Below are the code and all the weights of a small trained network. Each question names an input and a target symbol and asks about switching units off, where a switched-off unit gives its printed mean instead of its output.

import numpy as np


def w(rows, s, z=0):
    codes = np.array(rows[::2]) - 128.0
    scale = np.full(codes.shape[1], s)
    scale[-1] = z or s
    return codes * scale


def norm(h):
    return h / np.sqrt((h * h).mean(-1, keepdims=True) + 1e-5)


def softmax(a):
    e = np.exp(a - a.max(-1, keepdims=True))
    return e / e.sum(-1, keepdims=True)


def log_softmax(a):
    a = a - a.max(-1, keepdims=True)
    return a - np.log(np.exp(a).sum(-1, keepdims=True))


def net(x, mask):
    ids = ['ΞΠΦΩαδστψ'.index(c) for c in x.split()]
    T = len(ids)
    res = E[ids] + P[:T]
    u = 0
    for l in range(3):
        r = norm(res)
        for j in range(2):
            rows = slice(2 * j, 2 * j + 2)
            q, k, v = (r @ M[l][rows].T for M in (Q, K, V))
            z = softmax(np.where(np.tri(T) > 0, q @ k.T / 2**0.5, -1e9)) @ v
            o = O[l][rows]
            res = res + np.where(mask[u + j], z, o[:, -1]) @ o[:, :-1]
        u += 2
    return log_softmax(norm(res)[-1] @ U[:, :-1].T + U[:, -1])


Q, K, V, O = {}, {}, {}, {}
E = w([
[117,212,97],'Ξ',
[140,166,72],'Π',
[156,172,154],'Φ',
[109,196,149],'Ω',
[109,115,119],'α',
[79,179,126],'δ',
[71,30,51],'σ',
[250,86,33],'τ',
[153,147,255],'ψ',
],0.0095)
P = w([
[133,180,162],'0',
[163,252,176],'1',
[166,254,181],'2',
[136,213,163],'3',
[23,47,169],'4',
[72,79,139],'5',
[105,126,58],'6',
[126,136,85],'7',
[102,170,199],'8',
[157,223,173],'9',
],0.0043)
Q[0] = w([
[164,33,67],'L0H1',
[153,220,180],'L0H1',
[175,70,164],'L0H2',
[117,23,5],'L0H2',
],0.017)
K[0] = w([
[200,76,25],'L0H1',
[140,157,247],'L0H1',
[152,135,169],'L0H2',
[151,56,250],'L0H2',
],0.015)
V[0] = w([
[158,141,6],'L0H1',
[40,194,124],'L0H1',
[98,161,55],'L0H2',
[81,99,133],'L0H2',
],0.026)
O[0] = w([
[124,37,25,40],'L0H1',
[37,33,200,255],'L0H1',
[3,193,100,253],'L0H2',
[116,46,192,84],'L0H2',
],0.014,0.0098)
Q[1] = w([
[186,116,102],'L1H1',
[168,3,45],'L1H1',
[216,140,60],'L1H2',
[144,144,96],'L1H2',
],0.024)
K[1] = w([
[195,122,117],'L1H1',
[192,5,9],'L1H1',
[41,80,100],'L1H2',
[122,121,145],'L1H2',
],0.026)
V[1] = w([
[22,215,163],'L1H1',
[168,231,248],'L1H1',
[113,184,99],'L1H2',
[255,130,57],'L1H2',
],0.013)
O[1] = w([
[72,182,52,252],'L1H1',
[117,255,142,157],'L1H1',
[160,127,149,153],'L1H2',
[76,242,127,1],'L1H2',
],0.014,0.0091)
Q[2] = w([
[165,147,128],'L2H1',
[103,116,79],'L2H1',
[122,91,109],'L2H2',
[254,27,86],'L2H2',
],0.025)
K[2] = w([
[123,112,160],'L2H1',
[185,160,127],'L2H1',
[163,147,158],'L2H2',
[13,250,159],'L2H2',
],0.024)
V[2] = w([
[73,140,91],'L2H1',
[206,43,113],'L2H1',
[104,65,93],'L2H2',
[115,75,249],'L2H2',
],0.022)
O[2] = w([
[141,96,158,225],'L2H1',
[140,142,7,3],'L2H1',
[40,153,88,229],'L2H2',
[93,55,244,141],'L2H2',
],0.016,0.0074)
U = w([
[217,185,171,254],'Ξ',
[96,123,36,123],'Π',
[117,100,171,86],'Φ',
[92,89,156,63],'Ω',
[190,190,2,199],'α',
[103,89,89,136],'δ',
[109,113,83,27],'σ',
[203,169,170,115],'τ',
[113,89,175,87],'ψ',
],0.0085,0.0039)

Each question gives the input, a string of symbols that net reads in full, and the target symbol t.
The units are the heads (2 rows each of Q, K, V and O). Each row of codes is followed by its name. A weight is (code - 128) times the scale printed after its matrix; where a second scale follows, it is the last column's (O and U).
mask holds one flag per head, layer by layer. A switched-off head (its flag False) gives its mean, the last column of its rows in O, instead of its output. The means were averaged over made-up inputs and are rounded, as every weight is.
A unit's drop is (log p(t) with every unit on - log p(t) with that unit switched off) / (log p(t) with every unit on - log p(t) with every unit switched off).
The circuit of an input: a set's keep is (log p(t) with only the set's units on - log p(t) with every unit switched off) / (log p(t) with every unit on - log p(t) with every unit switched off). Starting from all 6 units, units are removed one at a time, each time the one whose removal leaves the highest keep (on an exact tie, the one counted first), for as long as the keep stays at least 0.8.
circuit, biggest first: the units of the circuit, biggest drop first
heads that matter: for each layer, one digit per head in row order, 1 if its drop is at least 0.15 and else 0, layers parted by /
drop when u is switched off: that unit's drop, to one decimal
input τ Ξ α Ξ, target α: heads that matter : 10 / 00 / 01
input Φ τ α, target α: heads that matter : 11 / 00 / 01
input ψ Φ Π ψ δ, target Ξ: circuit, biggest first : (L0H1, L2H2)
input σ τ τ Ξ, target α: circuit, biggest first : (L0H1, L2H2)
input Π τ α α τ, target α: heads that matter : 10 / 00 / 00
input Φ Φ Π, target Ξ: heads that matter : 00 / 00 / 11
input ψ δ Ω, target Ξ: circuit, biggest first : (L0H1)
input τ Π Π Π, target α: heads that matter : 11 / 01 / 01
input ψ τ ψ α, target Ξ: heads that matter : 10 / 00 / 00
input Π α α α τ α, target α: heads that matter : 10 / 00 / 10
input τ Π τ σ, target α: heads that matter : 10 / 00 / 00
input Φ ψ Φ Ω, target Ξ: circuit, biggest first : (L2H2, L0H1)
input Φ Π Π σ τ τ Π, target α: heads that matter : 10 / 00 / 01
input ψ Π Ξ Ξ, target Ξ: circuit, biggest first : (L0H1)
input Φ Ω Ω ψ, target Ξ: drop when L2H1 is switched off : 0.0
input ψ δ δ Φ δ ψ, target Ξ: drop when L0H1 is switched off : 0.5
input ψ δ δ, target Ξ: drop when L0H1 is switched off : 0.6
input ψ Ξ Π, target Ξ: drop when L0H1 is switched off : 0.6
